Below is a small trained network, with its code and all its weights. Each question gives an input and a class and asks what happens when units are switched off, that is, made to give their printed mean instead of their output.

import numpy as np


def w(rows, s, z=0):
    codes = np.array(rows[::2]) - 128.0
    scale = np.full(codes.shape[1], s)
    scale[-1] = z or s
    return codes * scale


def f(y):
    return y / 2 * (1 + np.tanh(0.7978845608 * (y + 0.044715 * y**3)))


def log_softmax(a):
    a = a - a.max(-1, keepdims=True)
    return a - np.log(np.exp(a).sum(-1, keepdims=True))


def net(x, mask):
    res = np.array(x, float).reshape(1, 8) / 4 @ E
    y = f(res @ A[0][:, :-1].T + A[0][:, -1])
    res = res + np.where(mask, y, B[0][:, -1]) @ B[0][:, :-1]
    return log_softmax(res[-1] @ U[:, :-1].T + U[:, -1])


A, B = {}, {}
E = w([
[113,208,135,110,126,30,80,219,206],'x0',
[137,103,171,34,157,238,102,199,69],'x1',
[119,32,105,156,155,161,187,126,175],'x2',
[201,129,167,75,67,103,76,118,83],'x3',
[107,93,155,106,89,85,198,98,166],'x4',
[187,91,71,129,136,128,64,150,187],'x5',
[138,81,89,234,94,85,80,108,159],'x6',
[226,165,51,141,184,61,190,2,93],'x7',
],0.006)
A[0] = w([
[178,137,75,154,134,66,131,76,113,105],'neuron 0',
[118,148,187,100,67,79,64,197,183,192],'neuron 1',
[63,218,206,158,87,118,137,124,63,192],'neuron 2',
[80,114,149,109,169,175,136,197,151,134],'neuron 3',
[182,133,122,74,140,136,106,118,110,239],'neuron 4',
[107,78,96,217,111,107,175,94,183,150],'neuron 5',
[73,113,151,106,184,171,136,197,157,162],'neuron 6',
[132,101,170,99,122,175,157,108,71,211],'neuron 7',
[171,146,71,158,152,88,95,105,128,99],'neuron 8',
[157,60,192,61,130,212,167,110,44,193],'neuron 9',
[114,147,186,101,66,76,65,196,181,190],'neuron 10',
[109,69,104,204,103,96,181,91,199,163],'neuron 11',
[106,84,94,208,115,108,160,102,179,141],'neuron 12',
[88,102,136,143,144,192,81,190,150,161],'neuron 13',
[186,142,40,186,153,69,123,78,118,107],'neuron 14',
[105,130,120,175,121,129,167,98,124,175],'neuron 15',
[148,179,142,66,158,50,253,67,120,215],'neuron 16',
[141,163,154,91,121,129,137,103,87,252],'neuron 17',
[104,72,87,234,108,104,173,97,187,151],'neuron 18',
[126,125,156,121,89,102,99,163,159,184],'neuron 19',
[197,153,100,76,155,125,79,122,121,234],'neuron 20',
[69,87,193,91,145,172,151,187,143,129],'neuron 21',
],0.0075,0.0028)
B[0] = w([
[133,162,69,161,175,148,157,142,145,198],'neuron 0',
[115,78,184,49,90,65,100,162,105,253],'neuron 1',
[114,79,195,88,116,58,85,141,23,219],'neuron 2',
[93,166,105,127,157,161,161,163,123,192],'neuron 3',
[111,132,136,105,111,129,122,192,88,187],'neuron 4',
[111,78,153,140,105,70,131,95,142,223],'neuron 5',
[80,178,98,135,166,160,174,188,129,203],'neuron 6',
[131,125,145,98,80,144,71,166,59,197],'neuron 7',
[155,152,86,156,141,154,114,137,110,182],'neuron 8',
[156,129,140,104,55,160,31,167,14,246],'neuron 9',
[119,73,192,42,82,50,96,160,104,252],'neuron 10',
[99,70,150,133,99,82,128,103,145,229],'neuron 11',
[126,79,150,141,104,81,123,97,136,210],'neuron 12',
[58,146,122,123,154,127,175,165,139,206],'neuron 13',
[157,159,41,191,182,148,138,126,131,230],'neuron 14',
[106,100,143,134,125,94,137,122,132,167],'neuron 15',
[1,120,130,112,157,100,219,158,197,250],'neuron 16',
[87,114,152,96,126,113,143,170,103,193],'neuron 17',
[115,59,153,142,105,68,128,94,137,240],'neuron 18',
[110,107,147,99,108,112,117,140,120,184],'neuron 19',
[123,138,129,107,118,136,119,183,77,198],'neuron 20',
[119,177,98,137,143,186,141,170,97,213],'neuron 21',
],0.0083,0.0059)
U = w([
[177,152,179,105,135,183,109,62,194,1],'0',
[72,166,131,106,214,110,199,162,173,150],'1',
[149,231,39,156,172,210,141,157,118,150],'2',
[254,155,94,117,115,126,53,137,109,52],'3',
[196,119,111,194,159,111,87,42,104,133],'4',
[175,162,159,106,127,169,122,61,184,1],'5',
[123,83,236,59,37,109,62,140,73,198],'6',
[114,89,122,160,124,91,171,45,253,121],'7',
],0.0071,0.0043)

Each question gives the input, the list of numbers given to net, and the class t.
The units are the neurons (one row each of A and B). Each row of codes is followed by its name. A weight is (code - 128) times the scale printed after its matrix; where a second scale follows, it is the last column's (A, B and U).
mask holds one flag per neuron, in row order. A switched-off neuron (its flag False) gives its mean, the last column of its row in B, instead of its output. The means were averaged over made-up inputs and are rounded, as every weight is.
A unit's drop is (log p(t) with every unit on - log p(t) with that unit switched off) / (log p(t) with every unit on - log p(t) with every unit switched off).
The circuit of an input: a set's keep is (log p(t) with only the set's units on - log p(t) with every unit switched off) / (log p(t) with every unit on - log p(t) with every unit switched off). Starting from the 12 units with the biggest drops (on a tie, the unit counted first), units are removed one at a time, each time the one whose removal leaves the highest keep (on an exact tie, the one counted first), for as long as the keep stays at least 0.8.
units of the circuit, in order: the units of the circuit, biggest drop first
k most important neurons: the k neurons with the biggest drops, biggest first
drop of u: that unit's drop, to one decimal
input [1,-4,-5,7,-5,-7,3,4], class 4: units of the circuit, in order : neuron 14
input [0,2,1,1,-7,5,-6,0], class 2: units of the circuit, in order : neuron 10; neuron 2; neuron 1
input [7,-1,3,-5,-5,8,4,-1], class 7: units of the circuit, in order : neuron 9; neuron 2; neuron 18
input [-2,5,8,-5,1,-6,6,-6], class 1: 3 most important neurons : neuron 6; neuron 13; neuron 3
input [6,0,-8,-4,7,1,-5,4], class 1: 3 most important neurons : neuron 16; neuron 9; neuron 7
input [3,-2,1,0,-4,6,-7,-7], class 1: 3 most important neurons : neuron 6; neuron 9; neuron 13
input [-4,-2,-5,-8,-2,-1,2,-6], class 1: units of the circuit, in order : neuron 9; neuron 13
input [-4,6,4,-3,-8,-2,-2,4], class 2: units of the circuit, in order : neuron 10; neuron 1
input [0,-3,1,5,1,8,8,1], class 7: units of the circuit, in order : neuron 9; neuron 2
input [0,7,2,-2,2,1,-7,3], class 2: 3 most important neurons : neuron 10; neuron 1; neuron 2
input [1,6,6,-3,-2,-4,-5,8], class 2: 2 most important neurons : neuron 9; neuron 10
input [-3,1,7,-2,-8,3,6,-6], class 1: 2 most important neurons : neuron 13; neuron 6
input [-4,-7,-8,-4,-1,7,-5,6], class 2: units of the circuit, in order : neuron 14; neuron 0
input [-1,1,6,3,7,5,-7,6], class 1: units of the circuit, in order : neuron 16
input [-3,8,8,-7,7,2,3,-3], class 1: 3 most important neurons : neuron 6; neuron 13; neuron 3
input [-2,2,3,-6,-3,-8,3,-4], class 1: 2 most important neurons : neuron 6; neuron 13
input [2,6,8,2,1,-1,2,8], class 2: 3 most important neurons : neuron 10; neuron 1; neuron 2
input [8,6,8,-8,-8,1,8,6], class 7: 2 most important neurons : neuron 18; neuron 9
input [-8,-8,-4,-3,-7,-2,-3,-2], class 4: 2 most important neurons : neuron 10; neuron 1
input [7,-5,-6,5,3,1,5,4], class 1: units of the circuit, in order : neuron 0
input [6,4,-4,7,2,6,3,8], class 3: drop of neuron 5 : -0.1
